Below are the code and all the weights of a small trained network. Each question names an input and a class and asks about switching units off, where a switched-off unit gives its printed mean instead of its output.

import numpy as np


def w(rows, s, z=0):
    codes = np.array(rows[::2]) - 128.0
    scale = np.full(codes.shape[1], s)
    scale[-1] = z or s
    return codes * scale


def norm(h):
    return h / np.sqrt((h * h).mean(-1, keepdims=True) + 1e-5)


def f(y):
    return y / 2 * (1 + np.tanh(0.7978845608 * (y + 0.044715 * y**3)))


def log_softmax(a):
    a = a - a.max(-1, keepdims=True)
    return a - np.log(np.exp(a).sum(-1, keepdims=True))


def net(x, mask):
    res = np.array(x, float).reshape(1, 4) / 4 @ E
    u = 0
    for l in range(2):
        y = f(norm(res) @ A[l][:, :-1].T + A[l][:, -1])
        res = res + np.where(mask[u : u + 4], y, B[l][:, -1]) @ B[l][:, :-1]
        u += 4
    return log_softmax(norm(res)[-1] @ U[:, :-1].T + U[:, -1])


A, B = {}, {}
E = w([
[104,139,144,106,146,126,117,122,130],'x0',
[52,41,223,150,171,59,236,176,113],'x1',
[149,75,138,113,130,149,96,96,116],'x2',
[25,134,3,112,132,192,151,112,84],'x3',
],0.0057)
A[0] = w([
[192,217,204,216,92,88,2,77,179,209],'0.n1',
[43,79,152,155,107,168,193,132,76,5],'0.n2',
[78,145,57,109,93,169,126,91,121,60],'0.n3',
[109,76,245,215,146,79,109,175,142,25],'0.n4',
],0.0053,0.0022)
B[0] = w([
[65,92,143,195,159,112,35,122,149,255],'0.n1',
[84,25,48,187,188,1,102,114,116,167],'0.n2',
[146,124,145,39,107,122,162,163,101,169],'0.n3',
[196,184,116,103,112,178,202,165,112,188],'0.n4',
],0.01,0.0069)
A[1] = w([
[128,186,93,2,5,218,135,134,68,57],'1.n1',
[73,151,131,173,138,126,135,161,160,37],'1.n2',
[216,128,208,106,126,104,206,161,125,140],'1.n3',
[147,165,125,172,169,109,146,127,59,7],'1.n4',
],0.0071,0.0014)
B[1] = w([
[194,166,91,78,6,108,156,52,139,253],'1.n1',
[167,99,112,139,135,122,85,101,126,147],'1.n2',
[130,161,175,35,151,232,176,143,180,230],'1.n3',
[148,111,134,56,128,129,63,73,130,128],'1.n4',
],0.011,0.0045)
U = w([
[138,128,172,216,150,134,5,126,153,255],'0',
[163,168,206,52,187,250,187,205,161,157],'1',
[171,192,96,66,19,134,125,58,118,75],'2',
[82,40,97,134,199,36,165,152,77,18],'3',
],0.011,0.0016)

Each question gives the input, the list of numbers given to net, and the class t.
The units are the neurons (one row each of A and B). Each row of codes is followed by its name. A weight is (code - 128) times the scale printed after its matrix; where a second scale follows, it is the last column's (A, B and U).
mask holds one flag per neuron, layer by layer. A switched-off neuron (its flag False) gives its mean, the last column of its row in B, instead of its output. The means were averaged over made-up inputs and are rounded, as every weight is.
A unit's drop is (log p(t) with every unit on - log p(t) with that unit switched off) / (log p(t) with every unit on - log p(t) with every unit switched off).
The circuit of an input: a set's keep is (log p(t) with only the set's units on - log p(t) with every unit switched off) / (log p(t) with every unit on - log p(t) with every unit switched off). Starting from all 8 units, units are removed one at a time, each time the one whose removal leaves the highest keep (on an exact tie, the one counted first), for as long as the keep stays at least 0.8.
circuit, biggest first: the units of the circuit, biggest drop first
k most important neurons: the k neurons with the biggest drops, biggest first
k most important neurons of layer l: the k neurons of layer l with the biggest drops, biggest first
drop when u is switched off: that unit's drop, to one decimal
input [6,1,-8,2], class 3: 3 most important neurons -> [0.n4 1.n1 0.n1]
input [-7,-8,7,0], class 0: circuit, biggest first -> [0.n1 1.n1]
input [2,1,3,-2], class 1: circuit, biggest first -> [0.n4]
input [4,-4,-7,0], class 0: 2 most important neurons -> [0.n1 1.n1]
input [5,7,8,0], class 1: 2 most important neurons of layer 0 -> [0.n1 0.n4]
input [1,1,3,-1], class 1: 2 most important neurons -> [1.n3 0.n3]
input [2,1,8,-4], class 1: 2 most important neurons of layer 0 -> [0.n4 0.n2]
input [-3,-8,-3,0], class 0: 3 most important neurons -> [0.n1 0.n4 1.n1]
input [-1,1,-4,6], class 3: 3 most important neurons -> [0.n2 0.n4 1.n1]
input [-6,1,-3,-4], class 1: 2 most important neurons of layer 0 -> [0.n4 0.n2]
input [-8,1,2,0], class 1: 2 most important neurons -> [0.n1 1.n1]
input [-6,2,3,-7], class 1: 2 most important neurons -> [0.n4 1.n3]
input [-1,1,6,-4], class 1: 2 most important neurons -> [0.n4 0.n2]
input [-3,1,-4,3], class 3: most important neuron -> [0.n2]
input [-1,1,6,0], class 1: drop when 0.n1 is switched off -> 3.3
